Here is a tiny trained network, its code and every weight. The questions are about switching its units off for an input and a class, where a switched-off unit gives its printed mean instead of its output.

import numpy as np


def w(rows, s, z=0):
    codes = np.array(rows[::2]) - 128.0
    scale = np.full(codes.shape[1], s)
    scale[-1] = z or s
    return codes * scale


def f(y):
    return y / 2 * (1 + np.tanh(0.7978845608 * (y + 0.044715 * y**3)))


def log_softmax(a):
    a = a - a.max(-1, keepdims=True)
    return a - np.log(np.exp(a).sum(-1, keepdims=True))


def net(x, mask):
    res = np.array(x, float).reshape(1, 5) / 4 @ E
    y = f(res @ A[0][:, :-1].T + A[0][:, -1])
    res = res + np.where(mask, y, B[0][:, -1]) @ B[0][:, :-1]
    return log_softmax(res[-1] @ U[:, :-1].T + U[:, -1])


A, B = {}, {}
E = w([
[68,51,96,106],'x0',
[101,167,167,213],'x1',
[2,147,131,150],'x2',
[93,140,176,71],'x3',
[175,85,227,125],'x4',
],0.008)
A[0] = w([
[106,157,8,144,144],'neuron 0',
[218,167,189,176,124],'neuron 1',
[145,16,143,1,139],'neuron 2',
[16,183,127,143,198],'neuron 3',
[102,127,150,66,141],'neuron 4',
[200,195,167,171,152],'neuron 5',
[129,157,11,125,186],'neuron 6',
[175,176,193,133,80],'neuron 7',
[100,87,185,212,253],'neuron 8',
[139,118,40,88,175],'neuron 9',
[159,123,92,243,165],'neuron 10',
],0.0096,0.0042)
B[0] = w([
[209,222,86,192,210],'neuron 0',
[195,113,164,92,235],'neuron 1',
[255,157,61,213,247],'neuron 2',
[61,185,74,191,255],'neuron 3',
[108,118,74,153,159],'neuron 4',
[179,122,167,61,227],'neuron 5',
[223,172,40,183,214],'neuron 6',
[149,163,217,64,177],'neuron 7',
[48,54,104,103,242],'neuron 8',
[222,142,92,160,192],'neuron 9',
[153,72,81,153,214],'neuron 10',
],0.0095,0.0059)
U = w([
[209,164,79,197,148],'0',
[164,27,135,93,200],'1',
[174,152,206,5,2],'2',
[2,131,124,164,117],'3',
],0.0088,0.0051)

Each question gives the input, the list of numbers given to net, and the class t.
The units are the neurons (one row each of A and B). Each row of codes is followed by its name. A weight is (code - 128) times the scale printed after its matrix; where a second scale follows, it is the last column's (A, B and U).
mask holds one flag per neuron, in row order. A switched-off neuron (its flag False) gives its mean, the last column of its row in B, instead of its output. The means were averaged over made-up inputs and are rounded, as every weight is.
A unit's drop is (log p(t) with every unit on - log p(t) with that unit switched off) / (log p(t) with every unit on - log p(t) with every unit switched off).
The circuit of an input: a set's keep is (log p(t) with only the set's units on - log p(t) with every unit switched off) / (log p(t) with every unit on - log p(t) with every unit switched off). Starting from all 11 units, units are removed one at a time, each time the one whose removal leaves the highest keep (on an exact tie, the one counted first), for as long as the keep stays at least 0.8.
circuit, biggest first: the units of the circuit, biggest drop first
top k neurons: the k neurons with the biggest drops, biggest first
drop of u: that unit's drop, to one decimal
input [-7,8,8,-5,-2], class 3: circuit, biggest first : neuron 8; neuron 2
input [6,-7,7,4,1], class 0: circuit, biggest first : neuron 2
input [-7,7,-4,-8,1], class 2: circuit, biggest first : neuron 5; neuron 7; neuron 1
input [3,5,0,7,-6], class 3: circuit, biggest first : neuron 2; neuron 3
input [-1,-3,-3,-6,7], class 1: circuit, biggest first : neuron 0; neuron 6
input [-6,7,5,3,3], class 3: top 2 neurons : neuron 3; neuron 8
input [-8,4,2,0,-2], class 2: top 2 neurons : neuron 5; neuron 2
input [-5,-3,4,0,2], class 3: drop of neuron 2 : 0.2
input [8,-6,7,4,3], class 0: drop of neuron 2 : 2.1
input [1,0,3,-1,8], class 1: drop of neuron 3 : 0.3
